(35): [166 130 130 153 122 114 136 115 121 129 190 157 158  85 133 195 138 135
 121 213 112 130 122 134]
(129): [ 81 168  83 111 153 114 136 124 137 134 110  93 143 134 148  79 121 123
 121 213 115 119 176 167]
(70): [166 130 130 153 111 114 136 115 121 129 190 157 158 143 133 195 138 135
 121 213 112 130 122 134]
len: [ 81 168] | 2
len: [ 81 168  83 111 153 114 136 124 137 134 110  93 143 134 148  79 121 123
 121 213 115 119] | 22
q: [166 130 130 153 122 114 136 115 121 129 190 157 158  85 133 195 138 135
 121 213 112 130 122 134] | (35)
q: [153 111 114 136] | (70)
q: [166 130 130 153 111 114 136 115 121 129 190 157 158 143 133 195 138 135
 121 213 112 130 122 134] | (70)
len: [ 81 168  83 111 153 114 136 124 137 134 110  93 143 134 148  79 121 123
 121] | 19

(5): [112 164 182 171 171 145 123 154 141 140 179 150 137 140 135 160 148 131
 158 129 152 150 177 164 190 188 178 120 123 175 157 183 144 136 146]
(113): [117 140 165 167 128 164 158 131 160 155 192 158 153 161 114 147 129 133
 146 156 138 165 147 166 165 168 161 120 132 159 167 187 152 147 151]
(140): [160 132 124 114 162 142 146 170 128 139 118 150 158 153 160 137 132 143
 132 146 135 149 139 152 118 131 112 157 156 122 113 108 112 171 149]
(25): [146 100  93  97 119  98 108 115 119 111  84  99 110 103 119 105 122 124
 102 123 119  93  88  78  84  74  92 133 130  86 109  82 121 102  97]
(53): [121 100  57  90 138 106  96 127 107 102  70 102 108 122 130 100  98 123
 118 113  93 109  90 109  72  75  88 129 109 111  94  85 108 124 123]
(106): [145 129  98 128 172 145 123 154 135 134 119 138 141 158 156 134 120 143
 145 129 151 150 124 149 118 120 124 152 135 144 127 128 133 160 154]
rest: [172 145 123 154] | [135 134 119 138 141 158 156 134 120 143 145 129 151 150 124 149 118 120
 124 152 135 144 127 128 133 160 154]
len: [160 132 124 114 162 142 146 170] | 8
rest: [129 152 150] | [177 164 190 188 178 120 123 175 157 183 144 136 146]
len: [160 132 124 114 162 142 146 170 128 139 118 150 158 153 160 137 132 143] | 18
rest: [129 151 150] | [124 149 118 120 124 152 135 144 127 128 133 160 154]

(112): [ 95 114 122 109  91 109 151  72 140  80 181  89  95  68 158 154 210 192]
(2): [140 146 138 111 146 119 124 130 158 104 134 122 147 135 144 109 129 139]
(102): [116  95 119 138 124 130 111 158 146 132 130 114 107 123 144 109 121 122]
(147): [140 112 110 126 138 118  95 117 160 109  98 107 164 142 152 130 134 136]
(66): [140 146 138 111 146 119 124 130 158 104 134 141 107 122 144 109 130 122]
q: [140 146 138 111 146 119 124 130 158 104 134 122 147 135 144 109 129 139] | (2)
q: [112 110 126 138 118  95 117 160 109  98 107 164] | (147)
rest: [144 109 130] | [122]
rest: [107 122 144 109] | [130 122]

(33): [ 84 162 124 112  79  93]
(115): [129 168  47 166 119  83]
(108): [172 112  94 159 162 134]
(27): [128 167  85 135 117  87]
(93): [150  89 161 135 166 175]
(79): [101 119 174  81 112 148]
(160): [103 122 173  81 107 149]
rest: [ 89 161] | [135 166 175]
rest: [119 174] | [ 81 112 148]

(75): [141 203 158  94 101 115]
(23): [141 202 158  94 101  95]
(83): [142 202 158  94 115 101]
rest: [141 203 158] | [ 94 101 115]
len: [141 202 158  94 101] | 5
q: [101 115] | (75)
len: [141] | 1
rest: [141 202] | [158  94 101  95]
len: [142 202] | 2
len: [141 203 158  94] | 4

(209): [ 74 178  73 120 121 157 192 117]
(110): [124 142 124 115  86 132 131 133]
(118): [147 137 130 120 135 108 128 143]
(175): [131 131 122 116 166 120 132 136]
(46): [132 128 146  93  85 144  78 123]
(204): [135 136 130 144  95 120 138 141]
(107): [141  98 145 156 142 117 113 123]
(138): [147 114 143 130 124 117 112 135]
(62): [130 152 115 122 122 111 146 189]
(37): [130 163 116 109 102 124 150 190]
(95): [132 121 126 116 108 128 135 119]
len: [132 121 126 116 108 128 135 119] | 8
len: [130 163 116 109 102 124 150 190] | 8
q: [143 130] | (138)

(72): [129 180 160  99 131 144 134 161 169 134 175 156 148 131 110 127  47 117
 112 132 132 102 122 104 144 121  94 115  65 132 165 144 144 140 121 128
 128 118  94  68 119 200 139  61 125 160 144 128 138]
(3): [123  89 170  78  58 123 160 125 140  99 134 130  94 131 189 125 169 122
 157 115 141 179 147 152 134 141 124  94  81 121 142 115 136 118 108 137
 124 133 150 101 138 124 130 192 192 102 105 118 119]
(21): [168 126 144 139  87 143 128 180 160  99 118 165 136 170 161 100  77 125
 123 147 167 123 162 136 131 145 122 100  68 121 142  93 147  98  83 113
  99 134 115  57 106 164 140  89 107 130 127  98 126]
(135): [ 92 132 119 127 190 120 184 144 134 165 169 128 157 127  91 178  85 169
  85 160 109 158  88 148 120 155  76  98 126 124 137 142  87 163 148 136
 139  94 109 105 132 126 123 169 111 160 133 111 104]
(51): [168 126 144 131  87 143 128 180 160  99 118 165 136 170 161 100  77 125
 123 147 167 123 162 136 131 145 122 100  68 121 142  93 147  98  83 113
  99 134 115  57 106 164 140  89 107 130 127  98 126]
q: [168 126 144 131  87 143 128 180 160  99 118 165 136 170 161 100  77 125
 123 147 167 123 162 136 131 145 122 100  68 121 142  93 147  98  83 113
  99 134 115  57 106 164 140  89 107 130 127  98 126] | (51)
q: [ 65 132] | (72)

(41): [ 97 162  94 156  93 137 164 138 127 160  97 137 131  99 132 162  95 129]
(57): [103 139 102 126 138 147 118 124 128 117 135 130 129 139 127 117 137 132]
(123): [103 153 103 141 102 114 156 142 139 153 108 133 129 106 140 155 103 139]
(68): [191  60 195  78 197 123  57 114 138  62 190 126 126 190 128  60 194 135]
(149): [ 66 196  60 180  59 136 199 144 120 194  65 132 131  68 130 196  62 125]
(109): [ 97 162  94 156  93 137 164 138 127 160  97 133 131  99 132 162  95 129]
len: [ 97 162  94 156  93 137 164 138 127 160  97 137 131  99 132] | 15
q: [103 141 102] | (123)

(84): [ 53 206 206 209]
(38): [ 46 201 211 210]
(157): [ 52 211 205 204]
(91): [ 47 201 205 209]
(167): [ 45 208 215 210]
(101): [50 50 46 47]
(29): [211 206 212 211]
(186): [ 48 199 208 209]
(133): [ 46 207  47  46]
(81): [ 51 211 210 212]
len: [48] | 1
q: [211 205] | (157)
q: [46 47] | (101)

(32): [126  57  88 100 130 110 108 145 155 124  94  90 171 138 160 132 141 138
 106 143 116 115 120]
(122): [119  71  97 121 141 116 161 115 122 125  96  93 139 123 164 102 138 127
 131 140 144 119 125]
(36): [ 96 118 119 124 100  96 105 119 133 135 120 164 153 136 134 140 144 116
 144 125 139 125 110]
(39): [130 165  81 139 141 126 133 149 126 147 133  96 118 119 127 100  96 105
 119 133 135 120  96]
q: [121 141 116 161 115 122 125  96  93 139 123 164] | (122)
q: [ 96 118 119 127 100  96 105 119 133 135 120] | (39)
q: [139 123 164 102] | (122)
q: [126 147 133  96 118 119 127 100  96 105 119 133] | (39)

(56): [100 102 107  99 112 113 109 117 101 109 108 103 122 164 152 158 113 107
 104 114 109 109 111 154 152 103 112 112 112 108 104 117]
(128): [ 97 143 162 124 120 200 133 151 182 151 152 152 163 202 156 187 162 116
 138 110 123 112 190 152 154 135 136  80 159 100 168 181]
(42): [134 153 155 143 141 164 140 141 159 149 148 148 146 164 153 158 148 138
 145 136 142 133 160 145 149 147 143 128 146 132 155 156]
len: [ 97 143 162 124 120 200 133 151 182 151 152 152 163 202 156 187 162 116
 138 110] | 20
q: [164 152 158 113] | (56)
q: [152 154] | (128)
len: [134 153 155 143 141 164 140 141 159 149 148 148 146 164 153 158 148 138
 145 136 142 133 160 145] | 24
len: [100 102 107  99 112 113 109 117 101 109 108 103 122 164] | 14
len: [ 97 143 162 124] | 4
rest: [164 153 158] | [148 138 145 136 142 133 160 145 149 147 143 128 146 132 155 156]

(14): [182 160 114 138 173]
(103): [160 114 182 138  63]
(11): [ 81 101 186 128 105]
(78): [140 135  95 117 128]
q: [182 160 114 138] | (14)
rest: [160 114 138] | [173]
len: [182 160 114] | 3
len: [182 160 114 138 173] | 5
len: [182 160] | 2

(16): [151 149 188 168 145]
(125): [142 145 133 165 168]
(18): [193 165 133 168 145]
len: [142 145 133 165] | 4
len: [142 145 133] | 3
len: [193 165 133 168 145] | 5
q: [133 165 168] | (125)
q: [149 188 168 145] | (16)
q: [165 133 168 145] | (18)

(124): [179 147 129 151  91 168 126]
(45): [121 103 106  99 134 136 197]
(116): [134  99 103 106 136 121 110]
q: [106  99 134] | (45)
q: [106 136 121] | (116)
len: [134  99 103 106 136] | 5
q: [134  99 103 106 136 121] | (116)

(58): [132 116 167 137 132 129 119 121 149 112  95  83 124 172 155 109 152  96
 119 119 155  93 130 159  68 117 164 160  83 124 168  99 113 111 137 141
 109 149 117 143 104 153 161 173 107 141 128 121 120]
(73): [138 132 126 168  97 151 138 162 128 147 127 163 157 144  93 114 153  97
 148  96  85 142 152 104 160 131 114  60 136  89  80 131 120 170 124 131
 134 117 123 107 168 143 134 137 139 112  88 145 142]
(185): [144 138 137 148 142 144 155 127 107 151 147 111 153 102  88 148 170 179
 131 107 177 124 193 141 133 197 120  67 115  97 115 106 102 105  88 111
 115 115 127  90 142 164  93 152 105 159 158 138 147]
(187): [ 85  94 116 117 133 136  93 119 126 120 140 134  92 107 171 121 117  71
 117 145 105 162  55 123 142  51 156 151 135 159 172 105 140 110 146 177
 117 147 124 152  99 116 169 115 127  88  95 138 105]
(165): [139 138 150 150 142 151 155 110 137 107 137 103 151 149 107 113 125 116
 128 111 185 103 167 141 129 183 113 105 108 110 146 112 118 106  92  76
 126 122 109 124 136 132 111 147  99 145 143 102 139]
(148): [145 138 138 146 141 143 155 129 108 150 147 110 154 104  89 146 168 178
 131 105 175 125 196 142 134 197 120  65 116  96 114 106 102 104  84 110
 116 115 128  92 143 166  91 151 104 158 157 137 146]
(119): [113 121 124 143 124 153 135 125 136 101 144 149 128 143 127 101  93  61
 128 128 117 138 100 115 170 115 115 116 136 130 148 125 139 131 120 106
 143 110 134 140 137  96 139 109 126  99 101 115 126]
(82): [138 102 161 124 131 127 159 133 130  93 114 134 108 163 135 102 116 101
 117 153 124 107 138 161 126 142 163 156  82 126 197 109 108 109 153 140
 149 134 110 117 105 111 143 131 120 145 162 141 122]
(156): [147 133 148 121 108 129 130 155 121 178  95 118 136 137 120 124 146 169
 101 106  90 127 155 121 101 127 130  97  92 102  81 128 102 163 150 150
 111 131 119 136 123 177 139 151 139 158 124 152 149]
(49): [157 142 131 122 120  90 121 147 129 146  99 118 134 130 124 157 181 188
 149 126 130 104 166 145  75 144 148 152 131 122  95 144 126 141 145 153
 124 126 157 101 134 150 116 153 143 154 150 144 123]
(44): [136 154 125 141 103 130 103 141 146 160 102 112 156 150 128 127 135 129
 130  92 108 122 126  97  99 105 103 115 136 116  54 152 134 177 129 114
 105 132 127 159 145 156 140 147 142 124  82 111 141]
q: [134 110] | (82)
len: [138 132 126 168  97 151 138 162 128 147 127 163 157 144  93 114 153  97
 148  96  85 142 152 104] | 24
len: [ 85  94 116 117 133 136  93 119 126 120 140 134  92 107 171 121 117  71
 117 145 105 162  55 123 142  51 156 151 135 159 172 105 140 110 146 177
 117 147 124 152  99 116 169 115 127  88  95 138 105] | 49

(90): [163 166 142 190 172 128 153 119 163 168 143  89 166 122 149 122 150 201
 186 162 137 144  98 141 216 172 149 161 164 132 160 171 125 171 174 152
 164 130 158 112 178 132 159 146 173 174 114  81 129 155 112 127 168 115
 131 173 167]
(59): [135 133 156 110 127 170 145 178 137 131 156 207 133 176 148 176 148  99
 113 136 160 154 198 156  85 127 149 138 135 166 140 129 173 128 126 146
 135 169 140 185 121 166 140 152 126 125 182 214 168 144 185 171 132 181
 166 127 132]
(6): [150 149 155 154 145 150 141 147 145 148 151 149 132 176 148 158 157 154
 145 151 148 153 153 146 151 142 145 150 150 157 155 154 155 129 126 154
 147 161 146 151 145 154 153 155 146 148 148 148 156 154 150 151 150 147
 149 151 148]
rest: [133 176 148] | [176 148  99 113 136 160 154 198 156  85 127 149 138 135 166 140 129 173
 128 126 146 135 169 140 185 121 166 140 152 126 125 182 214 168 144 185
 171 132 181 166 127 132]
rest: [181 166] | [127 132]
rest: [128 126] | [146 135 169 140 185 121 166 140 152 126 125 182 214 168 144 185 171 132
 181 166 127 132]

(24): [203 197  45 205  62 210 201  51 105 165  46 209 136 119 203 130  41 203
 162 209]
(104): [197 205  57 212  67 204  49  46 159 188  48 207  41 130 119 203 203 162
 209 136]
(40): [203 197 198  51  62 210 201  51 105 165  46 209 136 119 203 130  41 203
 162 209]
q: [203 197 198  51  62 210 201  51 105 165  46 209 136 119 203 130  41 203
 162 209] | (40)
q: [203 197  45 205  62 210 201  51 105 165  46 209 136 119 203 130  41 203
 162 209] | (24)

(120): [132 116 122 126 128 119 128 132 122 123 123 128 122 130 131 127 135 128
 130 113 131]
(114): [107  96  98 135 139  89 126 127 121  73 123 145 106 129 169 125 182 130
 178  82 147]
(173): [ 98 102 101 143 143  92 127 128 131  73 132 143 103 130 171 129 177 131
 180  98 143]
(172): [120  86  98 160 134  67 137 176 148  96 144 122  69 130 170 135 157 121
 125  56 147]
(171): [153 109 117  84 116 135 123 106  76 129  83 137 154 101 122 111 157 121
 125  56 140]
(67): [149 106 119 125 118 112 133 147 119 139 118 116 114 141 120 125 113 131
 109 102 124]
(61): [120  86  98 160 134  67 137 176 148  96 144 122  69 171 155 135 138 140
 150 105 124]
(152): [129  83 116  84 101 122 111 160 121  82 122 145 113 125 162 125 177 129
 170  87 146]
rest: [130 171] | [129 177 131 180  98 143]
q: [129  83 137 154 101 122 111 157 121] | (171)
rest: [117  84] | [116 135 123 106  76 129  83 137 154 101 122 111 157 121 125  56 140]
len: [149 106 119 125 118 112 133 147 119 139 118 116 114 141 120 125 113 131
 109 102 124] | 21
q: [178  82] | (114)

(86): [ 74 126  95  58  89  87  77 101 107 136]
(98): [182 155  87 130  98 142 156 110 176 108]
(8): [158  87 130  98  98 142 156 110 177 141]
q: [155  87 130  98 142 156 110] | (98)
len: [ 74 126  95  58  89  87  77 101 107 136] | 10
rest: [ 98 142 156 110 176] | [108]
q: [ 74 126  95  58  89  87  77 101 107] | (86)
q: [126  95  58  89] | (86)

(48): [165  91  69 179 164  94 173 147 105]
(137): [131  43  85 104 104 182 173 147 106]
(74): [127  62 100 139 103 149 128 164 143]
(136): [159 112 162 113 104 149 128 164 114]
q: [ 69 179 164  94 173 147] | (48)
q: [179 164] | (48)
rest: [103 149 128 164] | [143]
rest: [162 113 104 149] | [128 164 114]
rest: [104 182 173] | [147 106]

(97): [ 48  98 131 157 125  78 188 109]
(50): [110  75 131 157 125  69 188 109]
(28): [ 94 108 101  69 125 157 156  95]
(31): [ 49  98  65 127 187  52 137 168]
(164): [109 109  72 160 209 187  82  61]
(178): [152 168  69 145 119  74 125 198]
(117): [ 48  99 101 127 186  84 128 113]
(96): [115 118  87 114 121  90 108 177]
rest: [49 98] | [ 65 127 187  52 137 168]
q: [157 125  69] | (50)
rest: [127 186] | [ 84 128 113]
q: [ 90 108 177] | (96)
rest: [48 98] | [131 157 125  78 188 109]
len: [115 118  87 114 121  90 108 177] | 8
rest: [ 98 131 157 125  78] | [188 109]

(100): [105  89 128 137  94 124 128  95 146 142 106 155 142 119]
(92): [137 166  88 113 126 101  71 158 148  48 107  89 157 126]
(144): [106 140 105 102 141 140 148 116 109 141 129 182 137 116]
(30): [102 113 158 128 135  96 100 141 160 107 148 125 100  98]
(99): [168 154 101 141 157 111 195 124 133 152 155 199 131  99]
(174): [119 141 120 140 106  87 146  95 122  93 152 122 115  88]
(121): [134 157 107 108 148 167 147  96 146 156 135 142  81 126]
(88): [105  89 128 137  94 124 128  95 146 156 127 199 130  87]
rest: [ 95 146 156] | [127 199 130  87]
len: [134 157 107 108 148 167 147  96 146 156 135] | 11
len: [134 157 107 108 148 167 147  96 146 156 135 142  81 126] | 14
len: [137 166  88 113 126] | 5
len: [102 113 158 128 135  96 100 141 160 107 148 125] | 12
rest: [199 131] | [99]

(143): [128 189  87 178 133 109 132  83 114 149 118 124]
(47): [133 195  88 171 132 117 122  86 110 146 114 127]
(145): [137 177  99 163 153 129 124  91 117 124 117 119]
(13): [141 178  93 148 135 125 131  84 109 123 111 110]
(26): [144 187 103 164 125 111 112  83 110 139 116 137]
(77): [143 174 108 156 141 118 126  86 122 118 117 114]
(180): [142 165 111 152 146 121 128  89 122 113 119 109]
(71): [141 165 116 149 155 132 120 106 123 118 118 110]
(134): [126 184  97 178 134 111 123  83 119 143 119 131]
len: [133 195  88 171 132 117 122  86 110 146 114 127] | 12
rest: [119 143 119] | [131]
rest: [195  88 171 132] | [117 122  86 110 146 114 127]
len: [143 174 108 156 141 118] | 6
rest: [178 134] | [111 123  83 119 143 119 131]
q: [129 124  91 117 124] | (145)

(15): [179 132 132 145  98 123 146 101 123  98 131 111 159 149  82 127 165 102
  68 122 141 145 149  95 103  57 131]
(69): [176 121 181 149 138 123 146 101 123 102  99 142 160 168 185 145  92  75
 114 122 147 141 208 186  82 120 110]
(126): [176 121 181 149 138 123 146 101 123 102  99 142 160 168  43 105 178 121
  47 134 129 140 119 132 129 113 141]
len: [176 121 181] | 3
q: [176 121 181 149 138 123 146 101 123 102  99 142 160 168 185 145  92  75
 114 122 147 141 208 186  82 120 110] | (69)
len: [179 132 132 145  98 123 146 101 123  98 131 111 159 149  82 127 165 102
  68 122 141 145 149  95 103  57 131] | 27

(111): [134  97  93  96 164 121 111 170 153 100 108 188 180 116]
(22): [119 157 155  78 139 143 132  98 128 126 114 136 132 140]
(4): [115 107  96 116 146 130 132 202 130 132 181 123 133  84]
(139): [154 171 179 164 119 157 155  78 138 154 121 133 127 178]
rest: [154 171 179] | [164 119 157 155  78 138 154 121 133 127 178]
len: [115 107  96 116 146 130 132 202 130 132 181 123 133] | 13
q: [119 157 155  78 138] | (139)
len: [154 171 179 164 119 157 155  78 138] | 9

(85): [111 109  85  64 100 126 127 139  61  88 136 157 135]
(132): [136  95 119 107  89  83 120 103 160 139 136 158 101]
(19): [107  88  88  60  74 117 136 142 112 118 146 139 134]
(12): [109  85  64 101 126 102 129 131  96 102 140 138 122]
rest: [136 158] | [101]
q: [109  85  64 100 126] | (85)
q: [109  85  64 101] | (12)
rest: [89 83] | [120 103 160 139 136 158 101]
len: [136  95 119 107  89  83 120 103 160 139 136 158 101] | 13

(201): [163  64 154 145  90  48  94]
(87): [ 70 111  68  58  54 200 173]
(196): [ 59 123  55  70  91 177 195]
(205): [135  51 180 181 168  52 108]
(189): [176  44  45  58  54 166  65]
(176): [150  61 109 169 144  44  99]
(94): [ 57  62 109 198  60 197 188]
(76): [100 111  67  58  51 195 165]
(159): [ 66 110  67  61  62 207 178]
(52): [169  62 175 106 106  70  80]
(208): [176  50 160  53  64 101  82]
rest: [ 62 109] | [198  60 197 188]
rest: [67 58] | [ 51 195 165]
rest: [110  67] | [ 61  62 207 178]
q: [ 57  62 109 198  60] | (94)
q: [123  55  70  91] | (196)
len: [100 111  67  58  51 195] | 6

(179): [203 137 141 120]
(166): [201 199 144 120]
(182): [117  72 100 161]
(150): [144  84  98  97]
(216): [187 148  57 191]
(158): [178  97 203  57]
(219): [201 199  52 174]
(194): [ 99 142 174 120]
(203): [155 170 190 195]
(151): [106  84  98 197]
(191): [185  81 157 161]
(153): [185  81 194 171]
q: [144  84  98  97] | (150)
len: [ 99 142] | 2
len: [201 199] | 2

(64): [123  65 171 122 153 106 110 168 206]
(60): [ 90 154 151 105 146  37  64  68 140]
(127): [155  56 155  67 111  40  77 137 153]
(17): [123  86 171 122 153  56 109 168 206]
(130): [138 127 155  67 112  40  77 102 160]
len: [138 127 155  67 112  40  77] | 7
q: [ 90 154 151 105 146  37] | (60)
rest: [154 151] | [105 146  37  64  68 140]
len: [ 90 154 151 105 146  37  64  68 140] | 9
len: [123  86 171] | 3
q: [153 106] | (64)
rest: [155  67 112  40  77] | [102 160]

